Here is a tiny trained network, its code and every weight. The questions are about switching its units off for an input and a class, where a switched-off unit gives its printed mean instead of its output.

import numpy as np


def w(rows, s, z=0):
    codes = np.array(rows[::2]) - 128.0
    scale = np.full(codes.shape[1], s)
    scale[-1] = z or s
    return codes * scale


def f(y):
    return np.maximum(y, 0)


def log_softmax(a):
    a = a - a.max(-1, keepdims=True)
    return a - np.log(np.exp(a).sum(-1, keepdims=True))


def net(x, mask):
    res = np.array(x, float).reshape(1, 2) / 4 @ E
    y = f(res @ A[0][:, :-1].T + A[0][:, -1])
    res = res + np.where(mask, y, B[0][:, -1]) @ B[0][:, :-1]
    return log_softmax(res[-1] @ U[:, :-1].T + U[:, -1])


A, B = {}, {}
E = w([
[200,103,159,191,141,123,10],'x0',
[139,71,233,54,186,139,53],'x1',
],0.013)
A[0] = w([
[120,170,170,97,163,156,91,78],'N1',
[96,157,197,90,169,106,203,75],'N2',
[142,113,253,30,85,126,137,32],'N3',
[108,3,152,134,135,125,145,255],'N4',
[213,121,196,181,160,73,84,145],'N5',
[94,195,52,185,161,138,129,15],'N6',
[208,73,151,199,183,32,69,10],'N7',
[106,120,158,79,137,200,230,51],'N8',
[132,129,150,129,124,242,188,97],'N9',
[119,150,94,2,175,156,167,72],'N10',
[103,121,109,17,86,144,147,139],'N11',
[132,54,175,63,190,140,144,66],'N12',
[117,39,172,96,211,145,132,53],'N13',
[195,195,161,156,143,150,80,48],'N14',
[65,138,217,138,151,156,103,86],'N15',
],0.009,0.0093)
B[0] = w([
[202,106,42,217,94,124,172,161],'N1',
[105,157,165,88,144,51,49,172],'N2',
[165,132,43,214,69,127,89,188],'N3',
[100,62,118,51,126,190,219,238],'N4',
[85,160,181,43,188,102,121,246],'N5',
[127,83,71,185,1,127,155,169],'N6',
[175,148,145,150,177,49,96,205],'N7',
[187,158,178,140,125,21,98,186],'N8',
[127,171,126,128,110,116,155,154],'N9',
[123,207,151,152,179,76,69,185],'N10',
[169,118,232,131,204,114,80,199],'N11',
[213,126,28,205,72,154,158,191],'N12',
[190,75,58,223,64,109,161,189],'N13',
[147,213,158,196,127,82,48,166],'N14',
[212,60,123,212,106,130,135,170],'N15',
],0.0087,0.011)
U = w([
[111,173,171,101,179,9,93,49],'0',
[128,81,56,143,78,116,156,46],'1',
[75,92,140,49,165,160,165,252],'2',
],0.013,0.012)

Each question gives the input, the list of numbers given to net, and the class t.
The units are the neurons (one row each of A and B). Each row of codes is followed by its name. A weight is (code - 128) times the scale printed after its matrix; where a second scale follows, it is the last column's (A, B and U).
mask holds one flag per neuron, in row order. A switched-off neuron (its flag False) gives its mean, the last column of its row in B, instead of its output. The means were averaged over made-up inputs and are rounded, as every weight is.
A unit's drop is (log p(t) with every unit on - log p(t) with that unit switched off) / (log p(t) with every unit on - log p(t) with every unit switched off).
The circuit of an input: a set's keep is (log p(t) with only the set's units on - log p(t) with every unit switched off) / (log p(t) with every unit on - log p(t) with every unit switched off). Starting from the 12 units with the biggest drops (on a tie, the unit counted first), units are removed one at a time, each time the one whose removal leaves the highest keep (on an exact tie, the one counted first), for as long as the keep stays at least 0.8.
units of the circuit, in order: the units of the circuit, biggest drop first
unit that matters most: the unit with the biggest drop
top k neurons: the k neurons with the biggest drops, biggest first
drop of u: that unit's drop, to one decimal
input [-6,5], class 0: top neuron	N10
input [-3,-1], class 2: units of the circuit, in order	N7; N3
input [-2,4], class 1: units of the circuit, in order	N5; N12
input [-2,3], class 2: top 2 neurons	N6; N4
input [-3,4], class 1: top 4 neurons	N5; N12; N3; N13
input [5,6], class 1: top 2 neurons	N13; N12
input [-5,-4], class 0: top 2 neurons	N4; N8
input [-3,-2], class 2: top 2 neurons	N7; N14
input [3,0], class 2: top 2 neurons	N8; N10
input [-6,8], class 1: drop of N12	0.4
input [-3,-3], class 2: drop of N13	0.3
input [-4,-3], class 0: drop of N11	0.1
input [-2,-1], class 2: drop of N14	0.0
input [7,8], class 1: unit that matters most	N13
